[[128 106 122 123 135]
 [125 141 139 129 123]] Answer: 141

[[129 127 136 122 120 135]
 [138 118 134 138 127 129]
 [113 139 104 127 133 103]] Answer: 118

[[146 137 136 111 119 135]
 [131 120 140 140 122 152]
 [147 108 112 119 116 104]] Answer: 120

[[119 125 118 133 125]
 [153 125 121 119 158]
 [121 126 122 128 129]] Answer: 125

[[100 139 142 152 139]
 [121 152 111 129 155]] Answer: 152

[[126 113 130 119 128 142]
 [147 132 102 123 101 119]] Answer: 132
---
[138 147 156 139 135] ==> 156

[[117 132 149 131 153]
 [132 151 121 119 114]
 [147 134 136 144 134]] ==> 121

[150 148 132 115 101 143 135] ==> 115

[151 120 118 136 153] ==> 118

[[141 107 131 135 139 115 100]
 [145 100 145 138 116 141 129]
 [149 116 119 147 125 109 116]] ==> 138

[140 106 142 151 155 109 136] ==> 151

[146 113  98 114 145] ==> 98

[[119 136 121 139 103 116 113]
 [140 124 102 123 127 116 131]
 [116 141 130 113 133 124 125]] ==> 123

[104 122 118  98 122] ==> 118
---
[102 132 115 127 126 109 133] --> 115

[[108 139 125 131 106]
 [124 120 115  99 144]] --> 125

[[107 139 140 115]
 [115 126 153 104]
 [152 138 140 124]] --> 140

[[117 113 129 145 103 128]
 [117 107 129 144 107 132]
 [135 132 127 118 148 132]] --> 129

[[115 142 157 102]
 [147 108 112 156]
 [154 103 108 142]] --> 157

[152 111 107 147] --> 107

[151 147 139 156 118 106 101] --> 139

[[135 121 134 128]
 [150 115 135 150]] --> 134
---
[[131 122 114 158 140 154 148]
 [111 142 142 135 150 134 116]]: 150

[[100 143 125  99 116 129 113]
 [126 124 131 120 151 102 117]]: 131

[130 154 122 112 156 117 104]: 130

[[136 139 153 114]
 [122 106 135 115]
 [121 132 127 131]]: 136

[[126 130 121 140]
 [156 119 144 136]
 [127 121 112 117]]: 140

[149 148 119 120]: 120

[127 158 105 151]: 127

[158 113 146 108]: 113
---
((115, 144, 129, 100, 146), (113, 148, 129, 142, 126)) ans = 148
(107, 111, 138, 145) ans = 111
(104, 114, 132, 124, 118) ans = 114
(153, 127, 103, 142, 125, 122, 150) ans = 127
(114, 153, 127, 126) ans = 153
(124, 131, 110, 130, 132, 137, 151) ans = 131
((127, 146, 121, 113, 155), (151, 129, 102, 155, 129)) ans = 129
(113, 156, 120, 150, 115, 133, 119) ans = 156
((123, 134, 113, 142, 139), (139, 137, 131, 122, 127), (106, 132, 148, 120, 142)) ans = 132
---
[133 105 124 104] --> 105
[121 148 150 142 134] --> 150
[125 126 135 150 127 113 114] --> 127
[111 156 111 135 157] --> 111
[149 127 102 101 121 120] --> 101
[122 141 150 121 138] --> 150
---
[[136 130 131 147 128 139 145]
 [111 106 121 127 126 112 131]
 [143 125 121 140 137 136 138]] ==> 138

[[133 100 109 132]
 [120 111 125 112]
 [121 108 126 112]] ==> 112

[[103 111 105 153 152]
 [119 118 143 116 124]
 [126 131 131 125 151]] ==> 151

[[128 116 141 149]
 [128 136 122 115]
 [131 136 105 123]] ==> 123

[[110 127 128 125]
 [126 128 129 103]
 [122 128 128 128]] ==> 128

[[152 131 123 128]
 [135 130 127 135]
 [140 138 121 121]] ==> 121

[[129 141 135 138 125 132]
 [133 121 128 155 108 118]
 [133 116 138 116 136 135]] ==> 135

[[135 120 128 128 116]
 [129 151 128 128 123]
 [111 126 128 128 125]] ==> 125
---
[[124 128 127 153]
 [133 128 128 131]
 [125 128 127 156]] ⇒ 131

[[ 98 126 135 114 154]
 [146 152 111 110 134]] ⇒ 154

[[134 127 123 139 140]
 [141 120 122 156 146]
 [136 107 141 153 116]] ⇒ 146

[[117  98 129 112 129 116]
 [125 150 138 140 139 122]] ⇒ 116

[[136 152 126 124 129 135 125]
 [129 124 126 124 112 146 138]] ⇒ 125

[[151 138 146 156 134 114]
 [142 133 139 114 129 115]
 [136 134 124 126 133 157]] ⇒ 115

[[122 134 123 140 124 122]
 [133 120 127 105 135 130]] ⇒ 122

[[135 128 117 140]
 [105 119 114 140]
 [135 120 119 140]] ⇒ 140

[[154 141 117 116 125]
 [123 115 148 144 144]] ⇒ 125
---
[[138 113 126 128 122 121]
 [106 123 123 147 114 123]] out 128

[148 105 138 116 120] out 120

[[130 108 105 124 122 132]
 [131 133 136 123 123 124]] out 132

[[119 123 134 121]
 [132 104 144 130]] out 132

[[126 137 123 118 151 107]
 [107 128 156 121 142 126]
 [106 120 155 125 128 136]] out 151

[[136 108 149 140 139 140]
 [143 115 127 144 148 121]
 [130 119 144 154 119 134]] out 148
---
[143 104 128 146 114 148 105] | 148, 146

[[139 138 138 125]
 [124 108 151 133]
 [128 124 137 124]] | 151, 139

[[139 110 109 124 105]
 [138 130 124 132 129]] | 139, 138

[139 150 112 151 105] | 151, 150

[[110 110 120 117 143 145 128]
 [128 128 128 128 128 128 127]
 [136 135 152 154 133 117 111]] | 154, 152

[103 154 132 134] | 154, 134
---
[[117 139 158 143]
 [118 143 141 111]] yields 143

[[152 114 103 146]
 [132 123 122 128]
 [103 145 144 151]] yields 123

[[151 113 141 130]
 [130 128 117 144]] yields 128

[[120 111 103 126]
 [124 129 125 123]] yields 129

[[143 149 112  99]
 [126 119 117 107]] yields 119

[[128 127 129 129]
 [128 127 128 128]
 [129 127  99 109]] yields 127
---
[153 131 147 133]	147
[106 104 155 153]	153
[105 152 144 129]	144
[105 156 117 135]	135
[137 134 155 145]	145
[ 99 146 157 101]	146
[115  98 154 153]	153
[113 151 104 137]	137
